Each row has a class, written after it.
[-14  25  38  13   0  25 -51 -44  13  38  12   0 -39 -49 -10 -29  15  13
 -11  38 -60 -31  24   6  10  -7  24 -13 -22 -23  17 -16  -3 -40  39  56
  47  21 -42 -14  42]
zet
[ -1  11  -1  10 -12   6   8  12   5 -14  -7  12  -5   7  13 -11  13  -9
   2  -9   8  -5   7 -18   5 -12  -4  -1   3  -3   1  -4  16   9  15  13
  20   8  13  10   2]
lipe
[ 11  10  18  -8  -6   4  -6  -2   4   0  -2  -9 -10   4  -1  -2 -20  19
  -3 -12   4  -1 -12  31  16 -21 -16   1   1   6 -24  12   2  -5  -8  -4
  12  -2   9  -9   0]
Bopa
[ -4 -14 -12   6  24  -6   1 -49 -10   9  13  10   3 -11 -32 -11  31  14
  11  17   0 -18  41 -30  -6   8  14 -12  19 -13   5 -36 -15  -1  -1 -17
   1  -4   9   0   1]
zet
[ -9  10   8  -3   1 -24  16 -49   8   8  -7  18   6   5   6 -27  35  -1
  17  18  10 -37  35 -34 -16 -23  34 -23  21   6  34 -39   0  17   0  -9
  16 -23  -8  -7 -23]
pez
[  8   9  11   0   5  -2  -1   0  -2  -8  -3  13  -2   4  10  -3  12  -6
   4 -14   0  -2   7 -12  -4 -12  -5   1  -1  -3  10  -4   9  -2   7   5
  15   4   3   3   2]
Vigeb
[  5   1  -6  -5  -3 -44  20 -14 -10   4   3  45  20  17  -2  47  32  11
  -2 -14  32 -27  30 -33 -18  -3  -2 -30  34 -16 -41  -3 -11 -20  -3 -57
  -4  -7  12 -17 -18]
Bekul
[-14  16  64   5  51 -22 -30  49 -24   2 -42   7 -62  21   3   8 -22 -29
 -15  26 -19 -19 -48  63   4 -13 -52   0 -33  48 -30  43  21 -34  14 -39
   6   5 -28 -47  64]
Vigeb
[-24 -14 -29 -41 -26 -50 -25  59  -2  10  23  24 -17  -6 -32  44  12 -46
 -36 -31   7 -37  12   4  -3  90 -14 -15 -38 -22 -79  48  21  -6 -19 -28
 -35  -3 -50  41 -37]
Vigeb
[ 11   6   1   4 -13   7  -7  -6   0 -10  -1   2 -11   3 -14  -9  -1  -9
  -5   3   0   5   9 -15  -1 -20 -11  -8 -11   3   0   6  -1  -3   4   7
  15  -2   6   9   9]
feb
[ 10   9  15  -5  -3   0  -1   6  -5  -2   0   9 -15  10   5  -1   1  -1
  -1  -5  -3   4   1 -15   6 -18 -10 -11  -5  13  -8  10  -4   1   1  -2
   5   6  19  13   5]
Rilop
[ -5  15   8 -14   9   7   3  -9  11  -9  -5   2  -6   2   6   1  -6 -10
   4   9 -19 -19  12 -13 -17  -2   3  -2   2  20  -3  14  11  11  21   2
  10  -5 -11  14  -2]
pez
[ 23  11   0 -38   0  36   6  36  -6  -4   4  17 -13  35  43 -17 -40 -16
   1  -1   1  42 -75  13   8  11  22 -26 -43 -11  31  52   0  -4  -7 -11
 -45  45 -35  42   9]
zet
[-18  23 -18  -5   0  11   4 -30  20  -2   5   7  33 -14  14  -9   7 -18
  14  24  19 -22  12 -39   0  -7  34  11   4  12  12   4   4  -4   6 -15
  31   1 -19   5   8]
pez
[-26 -20 -33  21 -14 -71   8  15 -20  -3 -15 -22 -10  13 -47  24 -44  55
 -49   2  19 -12 -34  -7 -11  17 -20   7  -3 -47 -31 -13 -33 -31 -34 -14
 -18  -7  19 -17  22]
tir
[ -5 -23 -16 -10 -15 -33  34  32 -50  21 -18   5   5  17  -8  43  -5   4
  -5  27  32  18  -9  12 -15  -2 -18  -6  19  11 -12  14 -10 -15 -40 -36
 -48  -4  14 -30 -18]
Rilop
[ -6  -7  34   3 -26  22   8  -1 -26  37  18  12 -29   7 -11  10  -6 -13
 -18  65 -13  -3  18  73   9  17  -2 -60 -37  49 -48  69  13 -36 -22 -86
  -2  10 -19 -45  34]
Bopa
[ 16  19   2 -16  -5   6 -15 -20   0   9   3  -7 -16   4  -6  -3 -22  11
 -13 -12   3  -3 -14  18   9 -27  -7  -4   5  -2 -10  16 -10  -8 -20 -13
   5  -1  -3 -13  -4]
Bopa
[-32   2 -26   7 -15  -9  26  -4 -10 -25   0  15  16  18  20   1  31   2
  19  -2  51  20  12 -28  -6  33  47  17  27 -31   6 -34  11  18 -16   2
   7  14   1   3 -25]
lipe
[ -6 -11  10  -4   6  15 -11   3  11  -3   9  17 -14  -8 -26   1  12 -21
  13  21 -12 -20  37 -18 -18  17  -5 -12  -9  11 -20   0   4  10  24   0
   8  -8 -12  19  -1]
feb
[  2 -19 -25  25  -7 -46   8 -16  -8  31  25  21   8 -25 -12  26  30  23
 -12   0  -7  10  40 -26 -15  -7   8 -21  -2 -37 -14 -13 -33 -42   7 -24
  -2   0  10  -6  -4]
zet
[  2 -17 -29   1  -4  32 -18   9  11   3  32 -23 -17 -46   0 -12 -32 -21
 -51  48 -35  17 -38  59 -22 -21  32  37  37  34  18 -26 -55   2 -71  11
 -35 -29 -64 -44  -3]
Tise
[-36  15 -10 -22   6   6  12  21  -8 -38  -7  40   4  44  28  36  18 -31
  25 -30  21 -28  15   2 -13  26  -2  19  38 -61  10  42  28   9 -15   6
 -11 -26 -63 -29 -64]
lipe
[ 22 -31  50  -7 -22  40  18  15  -2  17  17  18 -17 -17  -6  -7 -27  38
   4  61  -8  69 -56  48   0  -8 -13 -17 -17  47  21  -4 -18  -7 -11  30
 -42  20  -4 -21  27]
feb
[  1  28  12 -20  -7  83 -26   4  -6  -3 -22  -7 -33  12 -13 -33 -51  30
 -46   7  -4 -49 -24  21  34 -72  13 -27 -30  -6 -43  44  -6 -37  12 -35
  34  38 -32   7  68]
Rilop
[-13   9 -21 -15  -1  20   1 -42  22  -2  -1 -11  43 -24   0 -28 -13   0
  33  21  16 -16   3 -32   8 -13  19  12   1   3  33 -11  -2   9   4   8
  21   8   6   7  -3]
pez
[-13  -1   1  24  20 -18   3  37  -9   1  -9  13  17 -27  18  17  26 -18
   9  -7   1   1   5  11 -14  26 -18  12  17  -2  14 -30   3 -10   0  13
  -5  -9  -9  -7  -4]
Vigeb
[  5  11 -89  42  13  23 -41 -23  26 -23  21  25  55 -51  38   9  21 -31
  43 -32  30  31  10 -54  26  13  11  60   6 -44 101 -53 -24  -8 -31  64
   4  -8   9   4 -26]
feb
[ -4  -5  16 -11  16 -27 -13  40   5  27  13  -7   4 -10 -12  -3   8  -6
   7  25 -13 -30 -12 -23  15 -18 -12 -15   8  55 -24   0 -12 -23   2 -35
 -28 -10 -16 -16  18]
lipe
[  6  13  10   0   6  -3  -2   0  -2  -3  -3   4  -7   4  11  -3   8   1
  -3 -19  -7  -3   5  -6 -10 -13  -4   1   0  -7   9   3   4  -2   0  13
  12   1   1   7   0]
Vigeb
[ 22   7 -11 -12  -4   7  -3 -20  -4   4   0  -7  -6   7  -9  -4 -14   4
 -11  -8  -8  -3  -2  -7   2 -45  -5 -16  -2   2  -4  19  -5 -17  -7 -18
   9   0   7  -2   5]
Tise
[ -4   3  23 -15   5  -3 -12  -6   3   2   3  11 -28  -2 -21  -5  -5   3
   0   8 -14 -14  12  10 -11   5 -17 -10  -2  16 -24 -13  -2   2   5   0
   1   0  -7  -3   2]
Bopa
[ -6 -26  21 -34 -16  58   9 -16 -29  -7  -1 -29 -18 -12 -50 -21 -67  27
 -46   8 -14 -18 -26  58  -2 -44  15 -34 -12 -30 -60  66  -7 -24  29 -79
   5   7 -38 -28   4]
Vigeb
[ 18 -31  29 -30  -1 -47  16  -7  15  64  -4  27 -30  15   5 -32  54 -28
  15   2  17 -34  23 -57 -15  47  33 -28 -16  29  -7 -26  24  71   4  -4
  -4 -19  20  77 -24]
pez
[  9  -7 -34   6  -1   4  29  19  -7   8   9  -1  24  -4  12  18 -16  27
 -13  -6  -3   4 -10 -16   0 -25   2 -27  -3   8 -26  50 -22 -30   9 -39
 -22  18   4  10  17]
lipe
[-23  23 -21 -11   9  12 -11  11   7  -6  -8   5  -7  12   3   4  -4 -23
   7  13   5 -31  17 -20  -4   7   8   8  10   1   1  19  20   0   6 -12
   4  -3 -23   0  -9]
lipe
[-11   8  14   9  -3  13   2  -3 -10  -7  -5   8 -15  -1   2  -7   8  -5
 -10   2   7  -7  12  -9  -3   0   7 -10   1 -19  -8  -2  12  -4  12  -3
  14  -1  -4   3   2]
zet
[ -3  22  15  -1  -6   6   2   8  -6  -8  -5   5  -6  10   7  -1   1 -10
   2   3  10   2   4 -22   0  -3   4  -3   6   6  -1   5   7   4   8  -3
  14   5  11   8   0]
Rilop
[  6   1   4  17 -16 -44   7  29 -23  12 -14   3  11  -7   1  23  18   4
 -12  13   7  -6   3  17 -19 -28  -6 -13   5 -15 -14  -9 -23 -32   6 -31
   1  -9  -8 -35 -11]
Tise
[ 10   5   0  -7   8  10  -6 -12  -2   8   0 -11  -4   0  -5 -10 -12   4
 -10   0  -5 -16 -10   2   5 -43  -2  -5   5   4   4  13  -2 -14  -3  -4
  11  -3  -7  -3   8]
Vigeb
[-37  21 -34   5  34  16  -4 -17  14 -14  24  -8  40 -30 -28 -10   6 -30
  36  17  14 -31  29 -71  -4  14   8  -3 -18  24  37 -12   6 -12  22  28
  -4  -1  -4  30   2]
tir
[-20 -47  50  27 -15  16  19 -10  29 -19   5  31  -1   5  -6  -3 -18  36
  -8 -20  15   5 -34  75  24  60  -5  11  11 -26 -40 -19  28  10  32  44
   9 -17   9  -7  -6]
Bopa
[ 31  18 -17 -16 -13  13  19  15   2   1 -12  38  16  20  47  17 -38 -16
  13 -13  44 -12 -36 -34  29 -12   0  -7 -28  -1 -10  46  21 -23 -12 -36
  14  27  42  31  26]
Bekul
[ 10   5   9   4  -3   0   6   3  -4 -15  -2  12 -13  11   0   3   9  -7
  -6 -14  -1   0  -3  -9 -11  -7  -2  -8  -5  -2  -6  -2   6  -3  13   7
  12   3  10   9   2]
Tise
[  4   9 -26 -18  -5 -43   3  25 -17   6   8   7  13   7 -10  59  -6   6
  -6   2   5   9   3   3 -14   9   3   8  -1  -1 -16  41  -9 -33 -12 -45
 -32   8  -8 -29 -15]
Bekul
[ -4   2   8 -18  -5  -3   3  -2   9  -4  -2  13 -15   8   1   7  -4 -10
   6  11 -17 -15  23 -26 -16 -15  -9 -12   3  12 -13  -5  11   3  17  -8
  11  -3  -4   8  -5]
pez
[ -3  14  22  -3 -15  -6   7  -6  -3 -11  -7   1  -6  16  14  -7  -1  -1
  -2   7  -3  -5   7 -27 -11  -7   4  -4   5   3  -6  -6   1   7   5 -10
  16  -8   6   4  -1]
pez
[ 15 -24 -48 -45  13  45   8 -27  54  57 -10   8   4   5   9 -26 -36  20
  14 -11   8  -5  11  20  -3 -97  21 -27 -37  14  35  62   2  -9 -29 -38
   3   6 -16  21   1]
feb
[  4   9   6  -4   0   3  -1 -14  -2  -6  -2   8  -6  -3   9  -3   1   0
   0  -8   0   6  12  -8   4  -9  -4   0   0 -17  -3   5   7  -4   7   2
   9  -2   4   7  -4]
zet
[   7   16   76  -43   -7   12  -29   35  -44   28   12   -2  -82   20
  -41   52  -35    7  -16   23   31  -15  -32   47  -13   61  -31  -14
  -43   38 -114   73   -2   18  -32  -64  -30    8   34   -4  -10]
Bopa
[-10   2  10   0  19 -11 -21  10   7  16   9  -2 -10 -15 -13   5   4 -22
   1  13  -3 -16  11  -9   6  14 -14 -12 -20  30 -20   8   3   1   4  -5
  -6  -4 -13   4  17]
tir
[-31  16   7   9  25  19   3 -27  22 -24 -16 -13  30   8  -7 -35  -4  10
  20  19  33 -21 -26   0   7  10  24   8  21 -15  48 -21  31   5  46  21
  26 -12 -13  17 -18]
Vigeb
[  4  26  -7  -7   2   7  -8  -2  12  -2  -8  -5   7  12  11  -6  -7   8
   4  -8  10 -11  -3  13  14 -33  -5  -8  10  -5  -4  26   1  -2   4 -21
  13   5  -3  -5  -6]
lipe
[  1   5  10 -13   7  14 -11  -4  -6 -13  -4   6 -28   4 -12   3  -7  -4
  -6   7 -10 -13  10  -5 -15   0   5  -6   8   5 -21 -20   4   2   7  -7
   3  -1  -5   1  -1]
Tise
[-18  40 -13   7  20  24 -15 -10  22   8  10  -4  31  -9  -4  -5   5 -26
  36  28  15 -27  30 -35  18  17  22  13  11  30  36  -5  28  -7   0  17
  17   5   2  -2  12]
Bekul
[-28   0   2 -13  -6  21  -4  55  11 -43 -30  -7  51  18  22   8 -28 -36
  61 -21  52  -7  26   6  14 -10 -16   8 -28  10 -45  39  29   9  10 -62
  12   9  25 -10 -15]
feb
[-44  60 -19 -10   3   6  27  -3  -1 -40 -41 -25  46  35  26   5 -35 -32
  -6 -27  77  24 -50  37   5  34  55  12  26 -29  14  48  56  14  12 -10
  11  26 -54 -20  -9]
tir
[ -9   9  -1  -5   1  -9 -11   6 -21  12   0  20 -10   0   6  35   9  10
  -6   0  19 -13  15 -20  -9   5   7 -12  17 -11 -20  -2 -19 -16 -15 -45
 -14 -10   5 -12 -22]
Rilop
[ 24  19 -24   2   4  48  49  21   6 -56 -40  13  45  15  65  19 -63   4
  12 -20  15  -3 -15  46   6 -30  -3   0  -8 -20   9  99  28  12  31 -35
  -3   2  12   3 -21]
zet
[ -5  26   2 -12  -9   9  -4 -15  -6   0  -5 -13   6  10   8   8 -11   1
 -10  -7  10 -20 -14 -10   4 -12  14  -3  -4  -3 -10  44   4 -13   3 -21
  13   1 -10  -6   1]
pez
[ 10  28  -6  -5   2  23  -7 -14  10  -7  -3 -21  12   4   1   1 -31  10
   5  -2  11  -2  -8  19  17 -45  -8  -6  -6   1   5  23   3  -9  -2  -1
  17   9   6  -4   7]
tir
[ 12  24   3 -16   6  13 -13 -10   8   3  -4  -8  -7   0  -2 -12 -15   2
  -5  -7   4 -21  -9  16  14 -30  -4  -1   0  14 -10  18   1  -3  -7  -7
  14  -1 -12  -1   5]
Bopa
[-61  48 -33   8  16 -15  11  66 -19 -44 -16  30  29  38  58  44  13 -60
  42  -1  64  26  -9 -50  -9  42   8  14   3 -10  36  37  22  -7 -24 -10
 -18  24 -38 -18 -20]
Rilop
[  7  18   4  -3 -15  -5   8 -11  -6   0  -4   8 -11   9   7   1  11  -3
  -9  -9  -3  -8  17 -26 -11 -13   8  -8   0  -5   9   1   7   5   1  -1
  15  -5   3   5  -5]
pez
[ -2  23  12  -4  -2   7  -2   7  -7  -8  -4   0 -10   4  -4  -1  -1   1
  -2   4   3  -3   4 -17  -5 -15   1   6   4   1   2   3  -3  -1   5   3
  14   2   9   6  -1]
Rilop
[ -7   3 -19 -10   4 -37 -17  36  10   6   6  13  24   1   3  23   7 -20
  21  -6   9 -27 -10  10  32  15 -38  -8  -6 -17 -41  38  -4 -25  -6 -35
   3   8 -17   1  -1]
lipe
[  0  40 -22  10  20 -21 -32   2 -16  10   2   2   4   5  -2  55   4 -24
 -13  -6  11 -33 -22 -19  10  33  -4  17  18 -13  -7  50  -8 -28   3  -8
  -1  -5  -9 -10   1]
Rilop
[  7   7 -11 -18   1  20   5 -17  20 -35   0   8  29   1   2 -15 -20  -9
  29   2  -3  -4   8 -15   9 -26  -1  12   1  15  26  -3  16   5  21  29
   2  10  12   6  -8]
Bekul
[-21 -10  15  12 -55  69  -7   9  -2 -47   1  -1 -42   8  19  -4 -32  22
 -55 -22  16  18 -23  15  -8   6  55  33  -8 -50 -13 -17  22  -6  12  14
  21 -20  -3   6 -31]
Tise
[ -1   4  10   2  -3  10   0 -11  -7 -12  -7   9  -9  -4   9  -9   6  -1
  -6 -11   1   2  13  -4   1  -1   3  -2  -1 -23  -1  -5  10   0  13   3
   9  -5   3  10  -9]
zet
[  5  17 -14  -8   0   2  -5  -6   4   4   1  -6   4  11   2   7   3   7
  -3  -9   3  -5  14   8   4 -26  11  -5   5  -3  12  23   6 -12 -13 -19
   8   0  -1  -9 -12]
Bekul
[ -5  33   8  -2   8  -9   6  42  -2  11 -11  10  21  -6  14  14  -3  -9
  17  18  -1  -6  22 -11   2   4  -5 -21 -17  33  -8  37   3 -15  13 -37
  -6  19  -1   0  20]
Rilop
[ 26  -1 -40  -8   7 -16 -10  20  -3  25   4  -2  12   5 -11  18   8 -24
 -16 -39  -4  -7 -18 -13  -8 -41 -22 -21  12  -5  23  21 -20 -19 -22 -20
 -27  -2 -14 -17 -12]
Tise
[-24  17  -3   1  38   2 -18   7  20 -11   9   4  21 -10 -19  14  -8  -5
  28  -4  19 -27  14  -3  16  24  -4 -10  -6   8 -10  11   5   7   5 -20
  -7   4 -16 -16   4]
tir
[ -9   1  11 -10   5   0   7 -32  12   1  -8   8  -9  10  15  -8  13  -1
  14  12  -6 -12  21 -28 -19  -8  17   6  16   6  16 -17  10  18  10   8
  23 -12  -1   5 -10]
pez
[-45  56  57  15  39  67 -17  36   1 -21 -24 -13 -25 -16   1 -45  -4 -30
 -13   2  27 -43 -23   7 -40 -33  24  46  16   9  51 -60   6  -2   1  14
  23 -39 -12 -14   2]
zet
[-38  19   5  -9  66  17 -10 -10  -3 -11  -8 -47 -55  19 -20   8 -12  14
  -3  78 -12 -27 -61  -8 -44 -50  21  28  64  52  47 -31   3 -16  -3  33
  15 -12 -40 -21   8]
Vigeb
